Each row is followed by its class number.
[ 122  -93   12   82   72  650 -363  125  185  171   98 -206  122 -210
 -168  123  -67 -313  -42 -257 -140 -204  373  176    1   -8 -119  -89
  351 -145 -336  -76 -244 -214]	5
[-263   -8   -4   62  109  -19  359 -193   -9   50   97  158  -32  -20
  203 -194   64 -157  -55 -158 -407  379  397 -192  214 -179  -84  100
  238 -176  -73   63 -158 -355]	5
[ -75  302 -208  161   98  154  445   -9  358 -196   15  595  131  -62
  -20  237    0  238  358 -280  -76 -111  213   76  235  486  177 -122
 -380 -191   96 -262  -65  205]	6
[  30  274  -10  -42  101  275  290   81  286  336  109  155  298 -103
   14  130  127   87  264 -164   95 -512  263   49  125  159  181  275
 -163   44 -101  -65   36 -145]	1
[ -33   90 -204   17  280 -201   18 -302   96 -283 -107  446  -19  198
   62  185   12  281  252  293 -144  419  126  280  159 -245  218  454
  -48 -452  230 -114 -156 -193]	4
[-100  286 -462  180   65  -84   55  214  243   64 -308  485 -320 -274
  132   -7   -5  169  318 -204  189 -404   27  311   92  335   67 -114
 -122 -296  -78  -86  -58 -327]	0
[  21   88  -53  -62  156  182  -83  -36  -60 -102  -71  256  230  -43
   30  258 -128  108 -264 -129   73 -159 -129  311  203  -85   -4   71
  298    1   -4   77 -470 -182]	4
[-224  -23  199  -55  285 -322   39 -378 -382 -833    5  433  150  710
  108  121 -140 -336 -155  546   24   44 -327  452  209  168  239  618
  320   -4  214  362  -63  669]	3
[ -36  147  -97  -48  153  -65  -86   66  211  104 -183  460   76 -243
  103  -82   70  186 -223   26  -33  -88  -94 -291  -57   20   -6  146
  337  222  -66 -253  226 -238]	5
[-525   97   89  -20  -52  -52  -30 -500  -24 -257  -49  610 -398  -41
  136  208  269 -183   41 -394  127 -206 -107 -188  180   15 -313  277
 -492  -30 -153 -225  505  334]	0
[ 148  -32 -110  203    3  276 -236 -343  115 -142  301  436 -331 -205
  130 -189   45  -57 -104  315 -140 -688  312  177  -20  103   90  212
  -56  126 -335   23  356  305]	0
[  -6  363 -423   77   79  498  -19   28  406   77 -205  241  593 -174
  -89  174  -45 -187    6 -330  -79 -368  -51  114  110  264  -87 -331
 -318   22  202 -159 -193   -8]	7
[ -10 -206  -71   33  -46   94  -11 -101  315  417  167  125  -13   67
   45  191 -215  459  -83  -18  275 -147 -286  -34  212  195  -24  243
   86 -415   84   67 -440 -183]	4
[ -11  171  -17  -41   56   30  -70  261  114 -372  -58   87   -5  -54
  106  164 -152  222   73   20  -40 -348 -101  351   43   48  107    0
  172 -171   44  131 -259 -153]	4
[  55 -391  -21  -91    5  101 -143 -131  112  -54  340  202 -305   73
  200  -37    1  -82  -64  119  350 -175  168  -78  103   63 -111  122
  163  -44 -273   38  220  -14]	1
[  76  398 -131  267  -16  -75  -33   58   53   46  -53   32  -36   76
  130  252  -15  -68 -190  162  -88 -241   33  -27  238 -114  141   52
   -4  118   32  297 -284  -96]	3
[ 140  140 -199  -95  248  265  135  221  292 -316   83   18  360    6
  -75  -48  173 -229  233 -192  268 -355  535  167   38  175  198 -229
  -22   34  134  -44 -126 -125]	1
[-226  227  -48  126   44    7  430  130  -10   13 -228  -91  202 -101
  229    2  -82  102   69 -375 -203  -45  131  178  250  -98 -153   59
   81  128  100  -80 -311  -96]	1
[ -80   71 -202   47  187 -217 -187  111   12 -406  -29   71  110  208
   43  420 -148   81  165  430 -250 -183 -201  205  221  -58  169  135
  433   64    4   34 -364  -52]	3
[-185  121  -48  107 -116  220   38   99  -18  104  -82   52   28 -131
  209   92  -59 -314 -179 -219   17  -64   61  440  150   93  182   14
    7   14  -84  144 -159 -465]	4
[ -49  143    1  105  -27  -64 -179 -105   89 -232 -244  136 -131  224
  254  165  -15  228  -98  401   38   22 -111  152  240 -109  184  -25
   43  380  -40  247   27 -144]	3
[ -51  222   65  -32   75  160  100  110  199  260   19  324  146 -343
   93   60   82  205   33 -147   66 -141   86   27  206 -139   65  239
  151   38 -136  -70  -92 -356]	2
[  25  255 -149  350  195  -61  -27  180   43  239  120  -23  150 -231
 -160   57 -127 -193 -108 -369 -425 -439 -112  111  -59   60  -80   30
  687   14   92 -306   95 -126]	2
[ 201 -113 -221  238 -207  467 -104 -231  409 -380 -159  -88 -369  266
  260  -17  133  433 -260  232 -101   22  434  105   -5   43  547 -160
 -610 -233   51   91 -289 -145]	6
[  55   38 -267  390 -116   20   14 -205  192  -66 -161 -425 -602  296
   -1  117   87    8  411 -239 -408  106  658 -127  -72   90   11 -668
 -439 -351  137 -183  121 -347]	3
[ -35  219 -151 -109  -35 -168 -197   34 -178  -57 -203 -161 -107   81
 -146  375 -188  -58   58   86  286 -387  -73  283  130 -183  -31   56
  239    4  -31  152 -260  115]	3
[-173 -140 -126  -28   -2  110   64    4  392 -181  285  180  206 -259
  190   55  -59  214   38  -94 -127 -103  -84  -45  156   45   23  286
    1   98 -265 -226 -180 -159]	7
[-128  238  426  327  -69 -148  -20 -318 -251    7  161 -485 -194   78
 -480  -18  288 -541  138  -93 -193  627  391 -237 -113 -314  223  224
  -71  130   14  162  181   16]	2
[  63 -325  -23 -309  -21  202 -142  103  138  -34   57  169  196  -45
    5 -145  -58  112  165 -315  490 -396  -76  219   91  240 -101 -219
  154   69  -55 -174 -112  234]	2
[-120 -104 -283   52  117  270  -92  338  218   76   81  379  199 -134
  112  157 -213 -113 -162 -353  177 -210   49  340  282  362 -120  111
   65 -191 -212  108 -666 -128]	3
[-210  126  175 -110 -253  266 -118   10  257  452 -251 -480   52 -127
 -190 -192  146  183  246  253 -298 -169  165   41   35 -375  278  -81
   -7  102   -8  201 -200 -283]	4
[  72  -54 -155  -44   93  407    1 -125  115  178  195  363  132 -148
 -125   33  -99 -276 -306 -217    1 -231   11  -83  -67  188 -163  129
   62  -60 -156  -98   86  -28]	1
[  83 -161  233  221 -269  300 -160 -149   77  768  169 -124  -57 -300
  180 -178  -31  378 -336  307  139   99 -207   -1  123   51  198  233
   -2   19 -459  379 -178 -119]	6
[ -73   -9 -323   58   78  440  261 -230  184 -519  185  319   54 -154
  110  108   85  -85  -11 -442  -23  103    0   64    7  152    0   14
 -327   33   -8 -169  -67 -260]	4
[-127 -550   19  324  -82 -470  -27 -232  -91 -105   39   79 -445  351
  454 -219   68  151  190 -116   21  452 -390 -118   63  436  -14  -82
 -162 -678  165 -201  -54  235]	7
[  45  -78  168 -145 -103  293  -24  -34   25  100   97  249  -23 -229
  307   13  123  174 -462  -97  430 -529  142  134  250  -20   40 -159
 -118  125 -262  170 -187 -181]	7
[-165  483 -123  -71  189  280  254  -85   60  -31 -132  544  265 -212
   42  216  -44 -266  143 -452 -104 -364  228  -11  291  -38 -327   60
   92  181  -70  -52  -55 -206]	1
[-147 -508 -162   43   47 -405 -197 -204 -251  165  383  150 -312 -216
 -194  -29   85  133 -272    4 -123  623 -426  -37 -135 -250  -91   60
  168 -220 -156 -301  258  118]	3
[-643  -34  203   -1 -253 -189 -100   65 -731  546 -387 -155   25  142
  138   -4 -162 -267  -83 -100  288  -11 -829  266  220  213 -265  -93
  673  236  209  438   79  506]	6
[ 201  172 -132  214  143  -31 -200  227  271   63 -111 -212  278   78
  -54  279 -333  369   83  339 -240 -164 -432  122   79   29  -61   49
  409  -46  -44  -28 -203  302]	7
[-149   54  151  154  107  125 -323  -75  -81  115    7  271 -108 -229
  101   55  178 -168 -254  -88  301  -52 -147    9  207   -4 -149  180
  321  174 -436  150  112  113]	6
[-284  308   11 -153  -31  161  151   13  233 -137  -83    9  161 -168
  -21   62  191  129  241 -329 -349  -73  332  268  145 -384   72 -173
 -475 -117   23  -15   -3 -240]	1
[-263  -71  -89  187  154  157   -6   34   56 -121 -124  231   68  -68
  282   33  131 -204 -176 -489   47  271  124  128  322  128 -354 -235
 -232  -66 -203   27 -233 -268]	6
[ 262 -275  250  105 -455 -275   -2 -153   79 -443  322   22 -633   49
  148 -126  -23  486  -18  159  449 -450 -100 -269  -33  131  118 -145
 -434 -106  396  -64   -6  520]	7
[  94 -177 -165  -87  129  598 -176    4  372 -109  210  161  317    9
   84   23  -51 -361 -457  -52   30 -564  324  162  211  132   23  -21
  179  255 -349  150 -438 -375]	4
[-197  323   45  344  -11 -310  -71   10 -202 -423 -257  -94   42  286
  361  140  -52 -183   84  242 -419  282 -233  277  224 -239   96   32
  226  223  362  219   48 -105]	5
[-109  319   33  103  206  124  -73   45  157  -14 -298  559  152  -89
  343    9  166   77 -258   13  188 -334  101  307  268   82   56  175
 -159  -45   59  133  -61 -158]	2
[-149 -345  181 -330  -67   94  303  -29   58   52  458  290  320 -542
 -108 -209  -83  203 -467   -8 -412  454 -273 -582  -47 -210 -356  197
 -145  357 -482 -123 -105 -185]	6
[ 376  -31 -282  116  -22  682 -340 -183  458  759   55 -401  114  -56
 -136 -100 -341  544 -147 -243 -234 -398   -8  237 -359  249 -110 -263
  -52 -480 -130  153   90 -522]	2
[-438 -256  227  238 -375   14 -145 -241  -42  296   78 -283 -379 -123
   59  -54  248  163  -97   -4  118    4  117   29  102  157  305  -52
 -394    5 -142  210 -154 -131]	2
[  15  -77  -56  371 -247  130 -168  -35  162 -244  221 -140   46 -166
 -151  304 -150  173  183   81  289 -163   87  247   48  512   97 -437
 -562  286  246 -139   11  377]	0
[-274  307 -138   28   44  168   21 -171  223  -93 -128  129  236    1
   -4  216   91 -105 -165 -258    5  100 -281  189   14  122  155  -75
 -291 -179  120   12  202  -69]	4
[-237 -192 -194  -86  104  103 -137  -49  126  -49   60  284  157  -17
  105    8  -77 -122 -307  687  215 -781 -311  206  293  108 -109  148
  246  -17   70  271 -217  218]	1
[ -39   30  -40  -77   80  246   49  -92  -87  112  103  313  349   45
   59  106   82 -277 -210 -223   82  202  -55  -17  186  -12  158  224
  194  202  -43   81 -257  -37]	4
[-203  359 -184  -30   70   67   62   55  221 -115 -195   40  309    1
  -76  310  -34  -16  236   19 -186   82   32  135  158 -110  200   57
   52  113  135  -24 -191 -332]	4
[  95  174  111  -64  124   38 -100 -197  127   14 -363 -186  351  457
 -235  238 -123  184 -134  259 -272  353 -198  107   21 -139  370   37
  318   34  -24  -30  -58  -86]	6
[-213   20 -419 -190  152  325  206  -51  -55  -46    9 -306  476  162
  -31   12 -215 -489  100 -424 -603   36   82 -123 -105    4 -173  -28
  719  137  -61 -124  -62 -153]	5
[ -51   15 -203   17   17  271   40 -129  103 -150  -43   60    3  136
  143 -107  182 -152 -291 -523   75  -79  233 -185  123  -18  -18 -205
  112  262  -67   16  -86    1]	6
[ -83  373 -150  241  104 -252   66  212   68  -31 -211   59 -123 -136
  129   97   10  126  224  -15 -157  -19  220  133  279 -148   86   30
  292 -138 -139    5 -268    8]	6
[   6  180   17 -120   87 -410   -8   84  194 -239 -189   18    3  125
 -206   15   70  181   22 -161   75   30  -92 -269 -241  -71 -108 -145
 -295 -136  486 -249  302 -194]	1
[ 117  131 -248   -6   47  166  216 -123  213  -56  211  368  163 -354
   90   14   68   17  -87 -177   45  -70  183  149  158 -171  111 -159
  -32   19   -8 -328  159  -46]	7
[-535  -89  135  116 -296 -174 -173  167 -154  532 -463 -132  -99 -249
  263 -520  156 -149  -14 -242 -470  -79 -899 -237  126  -35  -20 -238
  595   99 -204   55 -321 -128]	0
[   9   25  -49  -32  114  251  -33  162  -34  158  -23  542   83 -297
   -4  -84  -35   44 -481   13  -48   97  286  251   47 -105  107  231
  119  -20  -97   70 -256 -142]	7
[ -70 -151 -351  -99  162  250 -138   91  284 -259  336  274   76 -404
  -15   14   47   69  -39  -86  164 -314  290  100  171  -48 -225   59
 -144   48 -437  106 -416  -97]	7
[  31   97  -45   45  149   60   -4  -18   85 -138 -160  206  114  302
   46  241  -54 -121 -212  246  187   91 -243  110  163    7  115  152
  303  201  106   94   73 -236]	5
[  -8 -250 -316  128   84  262   -9  -96   78    9  332   92  245 -347
  171  238  -98  191   20 -289 -127  -43   88  335  132  111 -192   51
 -364 -597  -51 -250 -500 -129]	5
[ 122 -139 -270  168  214  277   26   23   45  -99  168  319  -70 -204
   89  155 -126    4 -198   47 -242  159  218  -91  100   63 -269  199
   31 -164 -436  -32 -366 -181]	6
[-521 -231 -246   43 -218  258  193 -297  -25  358  -31   74 -452 -188
 -194   -4  167 -189  120 -227   30  -84  146   55   91  141   33  -11
 -138   76 -261  -88   23  -91]	4
[ 170  239  -50  -48  177   -7   80   14   49  -37   48 -358  345  158
  -80  170  -90  152   41  151 -206  -96  202  364  -10 -229  287  107
  116   11  -91   99  -65 -215]	0
